[[-220   28   26  138   71   74]
 [ -21  -15   37   13   -7  -36]
 [ 661  -53  -92 -471 -208 -302]
 [ 440  -53  -40 -287 -123 -177]
 [  32   -8   -1  -26    1   16]
 [ -21   17   13    3    1  -16]] → -220

[[ -33 -368   59  335  310  231 -409   29  180   -7   99  293 -302  192
   154  326]
 [ 313  159 -399 -474 -320   76  430  283 -236   -4    3  206  208 -272
   220  235]
 [ 397 -417 -453   85 -432 -283  115   30 -404  -26 -111  400  -57 -260
   252  248]
 [ 218 -278   25  -91  134  112  226  259   50 -265 -107  438  266  -54
   329  450]
 [ -25  411  397 -360  110  409  450  467   76   44  580  -97  206 -177
    39  -41]
 [-206 -268  520  316  450  478 -173  222  441    2  404  284 -162  405
   177  232]
 [ -49  -66  303  414  121  219  247  152  -27  101  410 -311  156 -126
  -352 -439]
 [-297    4  461  450  230  285  -71  469  273  118  398 -278 -124  263
  -212 -252]
 [ 424 -411 -426 -171 -288 -346 -160  -61 -205 -244 -379  473  -62 -243
   345  429]
 [ 457 -500 -396 -130 -439 -109   -6  -80 -328  -90 -392  327  -79 -308
   404  357]] → -33

[[ 606 -453  375  -54 -357  425]
 [ 571 -198  117  -71 -365  663]
 [ 313 -217   65 -199   24  453]
 [ 625 -234  186  -76 -579  635]
 [ 406 -100  -43   22 -455  598]
 [ 515 -314  102  111  -87  494]] → 606

[[ 200  245 -224  134  217  253  735  128   89 -252 -173  186  369  421
  -239]
 [ 193  315 -210  195  261  376  757  104   91 -293  -89  183  473  552
  -236]
 [ 201  146 -256   56  154   90  707  172   77 -197 -266  195  248  259
  -221]
 [ 200  173 -255   84  178  141  714  158   77 -215 -237  196  294  324
  -224]
 [ 202 -240 -365 -290  -73 -563  572  334   38   21 -665  225 -260 -361
  -178]
 [ 212  210 -244  103  197  193  723  141   76 -224 -203  194  327  368
  -229]
 [ 204   75 -273   -6  117  -15  685  199   67 -158 -336  213  160  165
  -215]] → 200

[[-362  -21   48 -287 -327 -269   67  238]
 [-221  -80  253 -285  248 -221  106 -111]
 [ 186  -94   91 -386  101 -358 -105  115]
 [  57   83  221 -233 -330   65 -366  118]
 [  10 -151    9  190  165 -121  622 -228]
 [-448   55  227 -192  138  110  280   14]
 [ -18  -90  -80  270 -130  235  507 -302]
 [  84  -33 -151  403 -148  189  158 -272]] → -362

[[-213 -295  -70 -251 -236 -106  -98  156 -544 -264  205 -401  357 -133
  -182]
 [-255 -171  -70 -123 -236  -75  114  709 -544 -330  252 -418  296 -133
    30]
 [-255 -171  -70 -203 -189  -75  -98   90 -544 -239  205 -165  268 -133
  -182]
 [-255 -171  -70 -251 -236  -75  118  643 -544 -314  205 -567  357 -174
   -47]
 [-251 -205  -70 -352 -236 -204  -98  156 -544 -264  205 -418  439 -133
  -182]
 [-255 -171  -71 -251 -236  -75 -145  156 -544 -264  205 -418  357  -32
  -215]
 [-255 -171  -70 -280 -236  -75  155  156 -697 -276  412 -289  357  -36
   -14]
 [-257 -140  -70 -251 -236  212  -98  179 -544 -223  205 -418  285  -33
  -182]
 [-255 -171   13 -345 -236  -75  -98   20 -544 -135  205 -418  357 -133
  -182]
 [-255 -171  -64 -494 -236  -75  -98  137 -544 -264  205 -418  357 -118
  -182]] → -213

[[ 410  313 -629 -576  270  623  582 -676  660  341  555]
 [ 446  499 -623 -597  350  177  705 -605  321  584  -37]
 [ 529 -476  632  581  643 -631 -608  655 -658 -116 -568]
 [-670  608  510 -578 -664    6  408  151 -110 -533 -562]
 [-594  604  605 -352 -633  168  464  578  211 -350 -554]
 [-492   21 -631 -709 -358  708  -63 -627  669 -426  -22]
 [  61  144  145 -619 -471  659  611  108  704  578  556]
 [ 654 -719 -398  595  595  -13   26    9  -99  599  665]
 [-627  619  602  405 -615  382  631  553  481 -544 -116]
 [-308 -614 -608 -605 -112  427 -667 -655  283 -238  470]
 [-636  655  600 -607 -596  327  240  385  411 -613 -396]] → 410

[[ -97  220   90  571  161  415]
 [  35 -111   11 -603 -178 -386]
 [-187 -265   -9 -520  -68 -434]
 [-187  403   27  703  239  399]
 [ 115 -796  -27 -404 -115 -292]
 [ 314 -754  -91 -315 -125 -224]
 [ 229 -166   26 -608 -222 -271]
 [ 213 -126    5 -475 -102 -313]
 [-195  760   33  391  183  240]
 [ 334 -456 -123   82  -69   54]
 [ -72  -20  110 -484 -174 -149]
 [ 402 -699  -47 -284 -170 -156]] → -97
---
-775 -526 -693  549  140 -414 -798 ⇒ 549, 140

 112 -223 -107  521 -428
-456 -200 -346 -528 -116
  -7  640  148   89  255
⇒ 640, 521

 506  615 -546  468 -611
 624 -639  529  512   31
⇒ 624, 615

-545  352  655  366    8 -596 ⇒ 655, 366

 -72 -171  422 -730 -808 -279 ⇒ 422, -72

 503 -132  462 -548  517
 499  201  540 -526  532
-386  129 -570  529  118
⇒ 540, 532
---
-162  225  -77 -223 -523
-105  -26  344 -295  441
-146   71  -39 -275 -603
ans = -162

  25  145 -341  696  725  220
 -13   32 -315  620  752  205
 562  238 -624    7  118  563
ans = 25

  19 -200  151  -88  685   24  378
-128   88  119    7  685   19  -96
   8 -186 -168 -116  685 -319 -107
ans = 19

 504   34 -387  550 -144  610
  38  489  748   94 -147 -224
  44  109  363 -402  261 -189
ans = 504

 -43  217  612   56
-414   69 -222 -149
-165  416    2  104
ans = -43

 295   17   72  678 -147
 288   31   64  607 -141
 -45  349 -117 -370  212
ans = 295

-341 -353  791 -374 -541  799 -547
  24   25   66   30   47  114   74
  -1   -2  -16    0    9   -9   12
ans = -341

-522  158 -246  410  441 -170 -295
-145  451 -192  134  214 -790  378
-559  133 -322  269  403 -432 -306
ans = -522
---
-503 -572  -26  -54 -373 -> -503, -373

-264 -393 -147 -789
 776   85 -368 -275
-> -264, -275

-448   57 -275 -454  665 -680 -> -448, -680

 -59  146   43  283  -59  236  -81
  70  582 -534  379   70  190  349
 102  333 -138 -133  102  284  424
-> -59, 424

-451  241 -530  203  790  559   20 -> -451, 20

 134   34 -203 -234  -61  -38
-607 -335   46  112   -1 -488
-> 134, -488
---
 417  784  145  -38  161  211
 445 -371  457  598 -172  126
 531  256  102   66  117 -342
⇒ 145

-242 -481  -80   -4 -430
-359 -704  630  222 -563
  57  154 -490 -465 -600
⇒ -80

  77  -16  582  -70
  39  -74 -528  -59
-438   61 -451  -75
⇒ 582

 265  287 -555  388  472  560 -763
-130 -546  479 -669 -552   25  334
-378 -177 -136  162  263 -377   65
⇒ -555

-199  203  478  137 -547   92 -427
-521   -1  405  -60 -456 -128 -628
-372 -485 -182  367 -457 -328 -271
⇒ 478

 791 -742 -663   39  392
 758  298  271 -495   88
 102  482 -539  -98   28
⇒ -663
---
[ -45 -538  -81 -477 -315 -513  792] --> -45, 792

[-312  144  530 -628] --> -312, -628

[-113   25 -676 -730] --> -113, -730

[[-205  536   84  208  280 -434]
 [  73  -61  580 -415 -276 -397]
 [-215  343 -203 -593 -104 -105]] --> -205, -105

[[ 379  421 -366  333 -588 -350]
 [ 300  361 -329  291 -504 -320]] --> 379, -320

[ -95 -417  303  240  -68  692   38] --> -95, 38
